Each row has a hidden trait or not; one of two labels after the row says which. A new part has a new trait and new labels.
[  0  18  17  17  13 -11  23  -2 -44  -2 -12 -10   4 -21  13  -5  12  -2
 -11 -14 -24 -44  35  -7]
S
[ -2 -60 -20  -2   8  -6  22  -3  -2   3  21  13  25   6  -3  22  24   9
   5  14  -5  43 -38  20]
F
[ 0 16 -1  3 -2 -1 21  0  2  2  1  8  3  1  8  4 21  4 -5  0  9 -2 -4 -1]
S
[-1 -1 -8 -3 -1 -1 21  2  8  0  4  0 -2 10 -4  3 15  1  2  2  1  7 -5  2]
S
[  0  32 -17   5  -1 -11  22   1   3   0   7   2   6   8  11  14  16   7
  -8  -9   0  -1  -1   6]
S
[ -2 -33  19 -10  16 -22  22 -21   9  -1  19 -25 -27  -4 -55   2   9   1
   8  13  -3  16   7 -41]
F
[ -1 -24  19  15  -4 -11  22   0 -18  -2  -6   5  -8  -2   3  -2  19  -6
   4  35   8   3   2   8]
F
[ -2 -32  37  14  -7  -2  20  -1 -19   0 -12  24 -11 -14   4 -12  30 -10
   2  47  23   5  -5   4]
F
[  0   7  -1   8   6  -7  21  -2 -15  -2  -2 -11   2  -4   7   1  14   0
  -4  -7 -12 -15  18  -2]
S
[ -2 -17   7  -6  12 -16  21 -14  10  -2  14 -17 -15  -1 -33   4  11   1
   5   9  -6   9   6 -21]
F
[  0  16   2  13  11 -14  21  -1 -31  -3  -4 -18   5  -9  10   1  10   0
  -7 -14 -24 -30  28  -3]
S
[ -1 -18  12  10  -3  -8  20   0 -13  -2  -4   3  -5  -1   0  -1  19  -4
   2  28   5   1   0   6]
F
[ -1  -4 -13  -4  -3  -1  27   0  13  -1   6  -4   0  14  -5   4  14   1
   4   1   3  16  -6   5]
S
[ -1  -9   5  -4   7 -10  16  -9   4  -1   8 -13 -11  -1 -20   3  13   1
   4   3  -5   6   1 -15]
F
[ 0 20  2  3 -4  0 14  1  0  2  1 11  5  0  6  3 25  3 -7 -1 12  0 -6  1]
S
[-1 -1 -5  0  1 -1 22  0 -1 -1  1 -3  0  4  2  1 17  1  2 -1 -3  0  2  1]
S
[ -1   5  -9  -4   2   3  22   1   5   0   2  -2   1  -1   0   3  17   3
   0 -13  -4  -1  -2  -1]
F
[  2  80 -24   8  -8 -18  19   2   6   4  12  12  16  14  22  23  24  14
 -20 -14  12  -4  -9   7]
S
[-1 -3 -6  2  1 -5 21  2 -2 -1  2 -6 -1  5  1  3 13  1  1  2 -4  1  4  0]
F
[ -2 -27  -3  -1   5   3  22   1   3  -3  -3 -11  -2  -2  -8  -5  15  -3
   7   3  -7  -1   6  -1]
S
[-1  5 -5  2  1 -4 15  1 -1 -1  3 -4  1  2  0  3 18  1 -1  1 -2  1  1  3]
S
[ -3 -54  10  -5   8  12  19   1  -4  -4  -7 -15  -9  -7 -17 -13  11  -9
  15   6 -11   0   8  -7]
S
[ -1   3 -12   1   2  -4  20   1   0  -1   6  -5   0   7   0   3  16   1
   2  -4  -4   3   1   1]
S
[ -1 -24 -17   0   6  -8  23  -2   0   0  13  -2  13   8  -1  14  16   5
   4   4  -8  19 -18  11]
F
[ -5 -77  32  -9   8  26  22   0  -5  -3 -19  -6 -16 -20 -24 -28  19 -14
  17  16  -3   4   5 -10]
S
[ -1 -20  -7   0  12  -6  21   1   2  -4  31 -19   9   9  -9   1  11   7
   0   6  -1  -7  -1   1]
S
[  0  17 -16   7  -6   5  22   8  -3   0  -4   6  10   6  22   2  21   0
  -2  -7  -4  -8  -3  18]
F
[ -3 -46  32 -14  21 -25  20 -30   9  -1  22 -30 -38  -9 -74   0   7   1
  11  18   0  22   8 -56]
F
[-1  0 -2  1  0 -3 21 -2  2  0  4 -4 -1  1 -3  2 17  1  1  1 -4 -2  2  0]
F
[ -2  -9 -11  -8  -6   5  17   1  21   1   6   6  -2  16  -8   2  21   1
   5   7  14  22 -18   4]
S
[-1  3 -2  1  0  0 20  1  1  0 -2  1  3 -1  2  2 21  1 -1 -1  2 -2 -1  4]
S
[ -1   6  -7  -1   1  -1  21   1   0   0   2  -4   1   4   0   3  16   1
   0 -14  -3   0  -1   2]
F
[ -1  38 -40 -19   7  17  20   1  28   1  11 -14  12   4  -4   6  15  10
  -3 -60 -16  -3   0 -11]
F
[-1  2 -6 -2  1  2 23  0  1  0  1 -6  3  0  0  0 19  1  0 -4 -2  0  0  4]
F
[ -1 -10   9  -3   5  -4  22  -7   2   0   5  -1  -8  -3 -15  -2  17   1
   3   4   2   5   1 -14]
F
[  0  34 -11   5  -3  -9  23   0   2   1   6   7   6   6  11  10  21   6
  -7  -3   7  -1  -3   4]
S
[ -1  53  -2   6 -28   3  23   0 -14   8 -67  31 -20 -17  19   8  30 -16
   2 -15  -4  19   3   2]
S
[ -1 -17   8  -4   5 -11  23 -10   3  -1   9 -12 -13  -2 -26   2  12   0
   4   7  -3   7   4 -18]
F
[  1  39 -11   5  -4  -9  24   1   6   2   7   7   8   8  12  11  21   7
 -10  -6   7  -3  -5   3]
S
[ -1  27   4   1  -4   3  21   2   1  -2  -8  -7 -12  -1   0  -9  15  -3
  -2  -6   2 -18  21 -10]
F
[ -1  -6 -20  -6  -3  -1  22   2  21  -1   9  -2   1  18  -8   6  16   2
   4   4   5  22 -13   5]
S
[ -1  18 -18  -8   3   7  23   2  12   1   4  -6   8  -1  -1   2  17   5
  -2 -27  -6  -1   1  -5]
F
[ -3 -19 -18 -18 -14  12  22   3  50   3  13  14  -4  29 -15   4  26   1
  11  14  29  49 -39   5]
S
[  0  44  15  -1  -7   8  22   1   2  -2 -13  -4 -17  -6   5 -16  15  -7
  -3  -9   7 -28  27 -14]
F
[ -2 -47  42  27  -9 -20  24  -1 -36  -3 -12  15 -14  -3   3  -6  22 -13
   5  71  20   4   2  14]
F
[-1  4 -4  2  1 -2 19  1  0 -1  2 -2  1  3  1  3 17  1 -3 -1 -1  0  1  3]
S
[  0  69  32  -1 -13  15  22   4   0  -2 -26  -5 -32 -14   4 -31  14 -11
  -6 -11  15 -54  46 -27]
F
[ -1  -6  -4   1   3  -1  20   1   1  -2  -1 -10   1   3  -1   2  13   0
   3  -4  -7   0   4   2]
S
[ -1 -32  -9  -1  21 -10  25   1   5  -7  45 -29  13  17 -13   1   8  11
   0   1  -2  -8   0   5]
S
[-1  0 -7  4  2 -6 21 -1  0 -1  3 -6 -1  5 -1  5 15  1  1 -1 -6  2  4  0]
F
[  0  15 -16   6  -9   6  21  10  -3  -1  -6   9  14   8  27   2  21   0
  -3  -9  -5  -8  -1  21]
F
[ -2 -30   8  -2   3   8  21   1  -2  -2  -6  -4  -5  -6  -8  -9  18  -4
   6   8  -3  -2   3  -2]
S
[ -2 -11 -18 -12  -9   6  21   3  35   1   9   8  -2  22 -13   3  19   1
   6   9  20  34 -27   7]
S
[-1 -9 17  4 -3  2 21  0 -6  1 -6 11 -4 -8  0 -7 24 -3  0 15 12 -1 -3  1]
F
[-1 12  3 -1 -2  2 22  0  0 -1 -1 -1 -4 -3  0 -4 17 -2 -1  0  1 -8  8 -5]
F
[  0  26  -1   1  -2  -2  21   1   1  -3  -5 -12 -10   1   3  -3  11  -3
   0  -9  -4 -17  21  -7]
F
[-1 -9 -1  7  0 -8 24  0 -7 -2 -5 -5 -2  3  0  4 17 -1  2 14 -2  0  3  5]
F
[-1 -2  5 -1 -2  4 22  0  2  1  0  6 -1 -5  0 -3 22 -1 -1  0  7 -3 -1 -1]
F
[ -1 -23 -15   0   5  -6  24  -1   0   0  11   0  12   6   0  11  17   4
   4   3  -4  18 -15  11]
F
[ -1  13 -20  -4   3   1  26   1   4  -1   3 -10   5   5   0   5  14   3
   0 -17 -11  -1   3  -1]
F
[ -1  -4   4  -2   5  -8  21  -7   1   0   5  -6  -7  -1 -15   2  17   0
   2   2  -1   3   1  -9]
F
[ -2 -23 -17   0   5  -7  20  -1  -2   0  12  -1  12   5   1  13  17   4
   3   2  -7  17 -13  11]
F
[ 0 17 -7  2 -1 -4 19  1  1  0  6  3  2  4  4  6 17  4 -3 -1  2  2  0  2]
S
[-1 -2  2  2  0  0 23  0 -6  0 -3  6 -1 -3  1 -2 20 -1  0  5  3  0 -2  2]
F
[ -2 -31  32  16  -5  -8  22  -1 -22   0  -9  16 -11  -7   2  -2  23 -10
   3  46  16   1  -2   7]
F
[ 0 38 -9  5 -4 -6 20  0  2  1  7 10  8  4 10  9 23  6 -8 -4  9 -3 -4  5]
S
[  0  50  18   0  -6   7  25   2   1  -3 -16 -13 -22  -6   3 -17  15  -7
  -4  -9   5 -33  32 -16]
F
[  0  11  -2   8   7 -11  22  -1 -16  -2   0 -14   4   0   5   1  13   2
  -3  -9 -16 -22  17  -1]
S
[  0  15  11  15  12 -11  22  -2 -38  -3  -7 -17   5 -15  14  -2  13   0
  -8 -14 -24 -39  32  -6]
S
[-1  2 -5  0  1 -1 21  1  0 -1  0 -2 -1  1  0  1 18  1  1  0 -1  1  2  1]
F
